Below are the code and all the weights of a small trained network. Each question names an input and a target symbol and asks about switching units off, where a switched-off unit gives its printed mean instead of its output.

import numpy as np


def w(rows, s, z=0):
    codes = np.array(rows[::2]) - 128.0
    scale = np.full(codes.shape[1], s)
    scale[-1] = z or s
    return codes * scale


def f(y):
    return np.maximum(y, 0)


def softmax(a):
    e = np.exp(a - a.max(-1, keepdims=True))
    return e / e.sum(-1, keepdims=True)


def log_softmax(a):
    a = a - a.max(-1, keepdims=True)
    return a - np.log(np.exp(a).sum(-1, keepdims=True))


def net(x, mask):
    ids = ['δεθλμξω'.index(c) for c in x.split()]
    T = len(ids)
    res = E[ids] + P[:T]
    u = 0
    for l in range(3):
        q, k, v = (res @ M[l].T for M in (Q, K, V))
        z = softmax(np.where(np.tri(T) > 0, q @ k.T / 4**0.5, -1e9)) @ v
        res = res + np.where(mask[u], z, O[l][:, -1]) @ O[l][:, :-1]
        u += 1
        y = f(res @ A[l][:, :-1].T + A[l][:, -1])
        res = res + np.where(mask[u : u + 4], y, B[l][:, -1]) @ B[l][:, :-1]
        u += 4
    return log_softmax(res[-1] @ U[:, :-1].T + U[:, -1])


Q, K, V, O, A, B = {}, {}, {}, {}, {}, {}
E = w([
[76,126,199,70,88,139,135],'δ',
[47,135,98,75,112,252,167],'ε',
[163,126,112,178,40,113,120],'θ',
[118,55,116,34,113,103,81],'λ',
[113,90,161,113,153,115,210],'μ',
[211,86,182,132,134,173,66],'ξ',
[77,41,118,67,205,154,65],'ω',
],0.02)
P = w([
[157,181,36,188,80,20,166],'0',
[240,125,70,101,102,50,200],'1',
[218,131,97,72,120,106,188],'2',
[192,118,128,78,129,131,179],'3',
[171,109,150,80,147,152,172],'4',
[164,104,168,81,154,149,152],'5',
[119,114,156,97,130,151,131],'6',
[131,113,180,85,147,137,104],'7',
[56,93,126,126,125,206,138],'8',
[26,97,128,135,111,204,121],'9',
[23,90,135,130,115,191,103],'10',
[2,98,130,143,102,186,89],'11',
],0.008)
Q[0] = w([
[1,97,157,156,111,166,68],'L0H0',
[213,80,99,192,167,67,172],'L0H0',
[135,162,91,105,151,148,200],'L0H0',
[98,193,127,43,58,166,125],'L0H0',
],0.0074)
K[0] = w([
[151,21,145,137,106,171,168],'L0H0',
[253,170,116,133,149,154,195],'L0H0',
[57,141,104,101,36,127,128],'L0H0',
[86,64,33,148,249,81,141],'L0H0',
],0.0062)
V[0] = w([
[162,163,166,82,1,95,169],'L0H0',
[80,88,95,144,127,155,218],'L0H0',
[141,143,171,106,239,161,122],'L0H0',
[191,185,210,173,219,187,132],'L0H0',
],0.0063)
O[0] = w([
[57,145,107,140,167,63,83,207],'L0H0',
[166,193,17,55,116,102,112,4],'L0H0',
[113,30,123,134,196,178,105,245],'L0H0',
[3,118,110,200,53,154,158,207],'L0H0',
],0.0076,0.0019)
A[0] = w([
[141,75,109,62,115,77,125,251],'L0N0',
[128,138,105,117,112,127,99,128],'L0N1',
[140,144,112,166,66,123,115,65],'L0N2',
[111,132,189,112,2,142,109,98],'L0N3',
],0.01,0.0013)
B[0] = w([
[53,140,170,202,64,206,102,210],'L0N0',
[116,60,136,111,166,189,119,137],'L0N1',
[198,83,62,125,225,9,111,148],'L0N2',
[140,103,154,117,243,165,187,255],'L0N3',
],0.011,0.0073)
Q[1] = w([
[49,107,28,129,90,192,94],'L1H0',
[76,254,59,201,132,123,37],'L1H0',
[45,151,68,89,79,94,108],'L1H0',
[205,32,184,142,124,89,69],'L1H0',
],0.0072)
K[1] = w([
[35,10,40,30,179,66,221],'L1H0',
[121,120,135,137,117,2,222],'L1H0',
[89,233,105,111,102,55,206],'L1H0',
[222,116,227,178,177,117,128],'L1H0',
],0.0056)
V[1] = w([
[66,47,131,61,160,62,172],'L1H0',
[163,114,103,123,89,95,254],'L1H0',
[142,97,95,111,159,176,61],'L1H0',
[146,222,193,80,171,141,63],'L1H0',
],0.0064)
O[1] = w([
[40,171,138,80,28,235,134,147],'L1H0',
[202,95,132,66,95,159,157,2],'L1H0',
[222,102,53,201,3,204,153,246],'L1H0',
[196,136,102,128,138,196,157,141],'L1H0',
],0.0055,0.0058)
A[1] = w([
[165,127,221,124,62,183,158,30],'L1N0',
[160,165,91,134,167,80,98,102],'L1N1',
[121,131,230,74,150,143,142,29],'L1N2',
[2,49,150,65,151,117,227,253],'L1N3',
],0.0063,0.00071)
B[1] = w([
[111,14,35,214,121,101,96,234],'L1N0',
[115,163,132,172,110,254,223,138],'L1N1',
[122,160,75,104,89,233,242,209],'L1N2',
[139,109,113,108,34,48,106,255],'L1N3',
],0.0084,0.0088)
Q[2] = w([
[129,125,172,91,89,147,146],'L2H0',
[162,20,226,166,163,134,80],'L2H0',
[170,106,153,115,31,208,161],'L2H0',
[111,121,116,153,127,2,175],'L2H0',
],0.008)
K[2] = w([
[12,97,103,91,71,119,122],'L2H0',
[118,106,158,153,192,146,131],'L2H0',
[68,99,123,148,133,159,87],'L2H0',
[147,120,103,112,111,73,192],'L2H0',
],0.011)
V[2] = w([
[203,186,87,37,140,111,67],'L2H0',
[170,214,101,120,164,124,255],'L2H0',
[183,161,156,91,151,211,150],'L2H0',
[68,172,135,159,118,247,182],'L2H0',
],0.0066)
O[2] = w([
[135,50,83,39,121,50,194,6],'L2H0',
[116,124,179,189,36,234,55,12],'L2H0',
[145,114,125,171,83,135,147,111],'L2H0',
[103,254,198,86,115,186,148,185],'L2H0',
],0.0082,0.014)
A[2] = w([
[148,138,43,25,1,61,85,47],'L2N0',
[223,68,64,152,164,15,120,133],'L2N1',
[8,101,218,164,65,125,73,127],'L2N2',
[142,9,133,106,187,214,113,2],'L2N3',
],0.0074,0.0017)
B[2] = w([
[211,138,151,134,138,37,7,140],'L2N0',
[162,160,151,86,175,191,146,180],'L2N1',
[131,58,128,118,171,161,133,217],'L2N2',
[93,149,45,107,53,108,141,254],'L2N3',
],0.014,0.0099)
U = w([
[122,140,150,144,134,144,125,125],'δ',
[169,99,43,148,111,95,172,91],'ε',
[146,147,112,137,104,114,108,205],'θ',
[188,172,125,173,220,122,153,241],'λ',
[144,106,106,160,129,83,119,253],'μ',
[119,72,103,194,172,86,134,29],'ξ',
[78,180,67,246,113,113,103,33],'ω',
],0.011,0.0023)

Each question gives the input, a string of symbols that net reads in full, and the target symbol t.
The units are the heads (4 rows each of Q, K, V and O) and the neurons (one row each of A and B). Each row of codes is followed by its name. A weight is (code - 128) times the scale printed after its matrix; where a second scale follows, it is the last column's (O, A, B and U).
mask holds one flag per unit, layer by layer, with each layer's heads first. A switched-off unit (its flag False) gives its mean, the last column of its rows in O or B, instead of its output. The means were averaged over made-up inputs and are rounded, as every weight is.
A unit's drop is (log p(t) with every unit on - log p(t) with that unit switched off) / (log p(t) with every unit on - log p(t) with every unit switched off).
The circuit of an input: a set's keep is (log p(t) with only the set's units on - log p(t) with every unit switched off) / (log p(t) with every unit on - log p(t) with every unit switched off). Starting from the 12 units with the biggest drops (on a tie, the unit counted first), units are removed one at a time, each time the one whose removal leaves the highest keep (on an exact tie, the one counted first), for as long as the keep stays at least 0.8.
circuit, biggest first: the units of the circuit, biggest drop first
most important unit: the unit with the biggest drop
k most important neurons: the k neurons with the biggest drops, biggest first
k most important neurons of layer l: the k neurons of layer l with the biggest drops, biggest first
input ω λ ξ δ ω ξ δ λ, target ω: circuit, biggest first -> L0N0
input δ μ ξ ξ, target ε: circuit, biggest first -> L2N3, L2H0
input ξ θ δ δ ξ δ ξ ξ ξ δ, target δ: circuit, biggest first -> L2H0, L2N2
input θ ξ δ ξ ξ δ δ μ μ, target δ: circuit, biggest first -> L2H0, L2N2
input ξ μ ω ξ δ, target ε: circuit, biggest first -> L0N3, L1N2, L2H0
input μ μ θ λ, target μ: 3 most important neurons -> L0N3, L2N0, L1N3
input ω θ ξ ξ ξ ξ ξ ξ μ, target ξ: 2 most important neurons -> L2N2, L2N3
input μ μ ξ λ, target μ: 2 most important neurons of layer 1 -> L1N3, L1N1
input δ ξ δ μ θ θ ξ, target ε: circuit, biggest first -> L2H0, L2N3
input ξ δ δ θ ξ ξ ω ξ ξ λ, target ξ: circuit, biggest first -> L0N0, L2N2
input ω μ ξ ξ ξ ξ μ μ ξ ξ δ ε, target ε: 3 most important neurons -> L0N0, L1N2, L0N3
input λ ξ ξ μ, target ξ: 2 most important neurons of layer 2 -> L2N3, L2N2
input ε δ δ δ μ, target δ: 2 most important neurons of layer 0 -> L0N0, L0N2
input θ ξ ξ λ δ, target λ: most important unit -> L0N0
input ω θ μ δ ξ θ μ λ ω λ δ ε, target λ: circuit, biggest first -> L2H0, L0N0, L2N3
input ω ξ δ δ θ, target λ: circuit, biggest first -> L2N1, L0N2
input θ μ ξ ω μ ξ μ θ, target ε: 3 most important neurons -> L0N2, L2N3, L0N0
input ε ξ δ ξ ε ε ε, target θ: circuit, biggest first -> L0H0, L2H0, L2N0, L0N3
input λ ξ ξ λ, target ξ: circuit, biggest first -> L0N0, L2N2, L1H0
input ξ ξ δ δ ω, target δ: 2 most important neurons -> L0N0, L1N0
input δ δ ξ ξ λ ξ μ μ δ ε, target λ: 2 most important neurons -> L0N0, L2N3
input ξ μ ξ ξ ξ μ ξ δ ξ ξ, target ω: circuit, biggest first -> L0H0, L2N3
input δ ξ δ, target δ: 4 most important neurons -> L1N2, L0N0, L2N3, L2N2
input ξ μ ξ ω μ ω ξ ξ λ θ, target λ: 2 most important neurons -> L2N1, L0N2
input μ ξ μ, target μ: most important neuron of layer 1 -> L1N3
